Here is a tiny trained network, its code and every weight. The questions are about switching its units off for an input and a class, where a switched-off unit gives its printed mean instead of its output.

import numpy as np


def w(rows, s, z=0):
    codes = np.array(rows[::2]) - 128.0
    scale = np.full(codes.shape[1], s)
    scale[-1] = z or s
    return codes * scale


def norm(h):
    return h / np.sqrt((h * h).mean(-1, keepdims=True) + 1e-5)


def f(y):
    return y / 2 * (1 + np.tanh(0.7978845608 * (y + 0.044715 * y**3)))


def log_softmax(a):
    a = a - a.max(-1, keepdims=True)
    return a - np.log(np.exp(a).sum(-1, keepdims=True))


def net(x, mask):
    res = np.array(x, float).reshape(1, 3) / 4 @ E
    u = 0
    for l in range(2):
        y = f(norm(res) @ A[l][:, :-1].T + A[l][:, -1])
        res = res + np.where(mask[u : u + 6], y, B[l][:, -1]) @ B[l][:, :-1]
        u += 6
    return log_softmax(norm(res)[-1] @ U[:, :-1].T + U[:, -1])


A, B = {}, {}
E = w([
[172,159,224,213,157,190,79,81,114,168],'x0',
[201,108,59,192,152,81,142,123,137,161],'x1',
[173,143,75,120,78,120,255,149,70,66],'x2',
],0.0035)
A[0] = w([
[3,152,170,91,74,154,110,139,110,77,112],'0.n0',
[161,112,26,171,109,77,171,175,151,78,2],'0.n1',
[80,66,77,152,108,99,134,123,148,145,99],'0.n2',
[121,114,186,183,169,86,112,76,151,136,161],'0.n3',
[173,155,143,150,84,164,199,114,48,86,57],'0.n4',
[82,112,104,63,76,83,161,211,143,30,175],'0.n5',
],0.0052,0.0016)
B[0] = w([
[98,72,87,181,133,113,188,130,153,134,199],'0.n0',
[110,101,58,83,170,123,158,76,245,114,206],'0.n1',
[116,229,152,137,112,114,157,191,68,79,149],'0.n2',
[200,149,145,40,102,206,128,126,153,99,183],'0.n3',
[82,195,153,135,116,64,64,186,44,102,194],'0.n4',
[255,179,86,149,165,118,161,87,133,172,253],'0.n5',
],0.0053,0.0054)
A[1] = w([
[117,198,174,144,171,119,53,186,102,156,250],'1.n0',
[73,124,66,134,133,100,199,99,111,73,94],'1.n1',
[185,119,65,91,172,59,158,163,164,134,179],'1.n2',
[138,121,198,196,95,113,153,148,28,89,120],'1.n3',
[1,95,167,128,159,186,161,185,153,130,135],'1.n4',
[172,149,75,118,146,104,185,127,159,88,111],'1.n5',
],0.0057,0.0019)
B[1] = w([
[176,164,89,139,158,89,199,174,118,36,185],'1.n0',
[104,120,158,157,44,203,170,39,108,243,183],'1.n1',
[91,170,121,154,75,130,232,102,45,129,254],'1.n2',
[127,136,53,31,185,25,183,255,64,114,159],'1.n3',
[57,78,68,221,75,130,136,97,122,76,145],'1.n4',
[23,79,147,178,114,195,197,78,128,152,226],'1.n5',
],0.0047,0.0067)
U = w([
[166,188,110,98,168,54,137,228,75,55,186],'0',
[254,156,182,120,181,207,44,80,194,125,214],'1',
[119,80,135,75,136,83,92,130,120,182,10],'2',
[125,101,136,87,115,135,83,135,112,183,40],'3',
[118,111,159,87,97,68,53,108,126,195,4],'4',
[78,122,73,163,87,134,252,36,103,184,200],'5',
[50,30,131,189,106,179,45,80,204,63,139],'6',
[124,99,151,92,143,75,72,119,119,168,24],'7',
],0.0083,0.0036)

Each question gives the input, the list of numbers given to net, and the class t.
The units are the neurons (one row each of A and B). Each row of codes is followed by its name. A weight is (code - 128) times the scale printed after its matrix; where a second scale follows, it is the last column's (A, B and U).
mask holds one flag per neuron, layer by layer. A switched-off neuron (its flag False) gives its mean, the last column of its row in B, instead of its output. The means were averaged over made-up inputs and are rounded, as every weight is.
A unit's drop is (log p(t) with every unit on - log p(t) with that unit switched off) / (log p(t) with every unit on - log p(t) with every unit switched off).
The circuit of an input: a set's keep is (log p(t) with only the set's units on - log p(t) with every unit switched off) / (log p(t) with every unit on - log p(t) with every unit switched off). Starting from all 12 units, units are removed one at a time, each time the one whose removal leaves the highest keep (on an exact tie, the one counted first), for as long as the keep stays at least 0.8.
units of the circuit, in order: the units of the circuit, biggest drop first
k most important neurons: the k neurons with the biggest drops, biggest first
top k neurons in layer l: the k neurons of layer l with the biggest drops, biggest first
drop when u is switched off: that unit's drop, to one decimal
input [6,3,1], class 0: units of the circuit, in order : (0.n1; 0.n5; 1.n3)
input [-1,-2,-4], class 6: units of the circuit, in order : (0.n5; 1.n2)
input [2,-3,-8], class 6: units of the circuit, in order : (0.n5)
input [-4,3,-5], class 0: 4 most important neurons : (0.n0; 0.n1; 0.n2; 0.n5)
input [6,2,1], class 0: 2 most important neurons : (0.n1; 0.n5)
input [3,-4,-4], class 6: top 2 neurons in layer 0 : (0.n5; 0.n0)
input [4,-2,-8], class 1: top 2 neurons in layer 1 : (1.n5; 1.n0)
input [7,-8,-1], class 6: 2 most important neurons : (0.n5; 1.n4)
input [2,-2,-6], class 1: 3 most important neurons : (0.n3; 1.n5; 1.n2)
input [2,-7,8], class 0: 3 most important neurons : (0.n4; 0.n1; 1.n3)
input [0,-4,-3], class 6: 2 most important neurons : (0.n5; 1.n2)
input [-1,-1,-8], class 6: 2 most important neurons : (0.n5; 1.n4)
input [7,5,0], class 1: top 3 neurons in layer 0 : (0.n3; 0.n4; 0.n2)
input [-4,-6,-8], class 6: most important neuron : (1.n2)
input [0,-5,-8], class 6: 2 most important neurons : (0.n5; 1.n4)
input [1,1,1], class 0: drop when 0.n4 is switched off : 1.6
input [3,-1,0], class 1: drop when 0.n3 is switched off : 0.7
input [5,0,2], class 0: drop when 0.n3 is switched off : 0.0
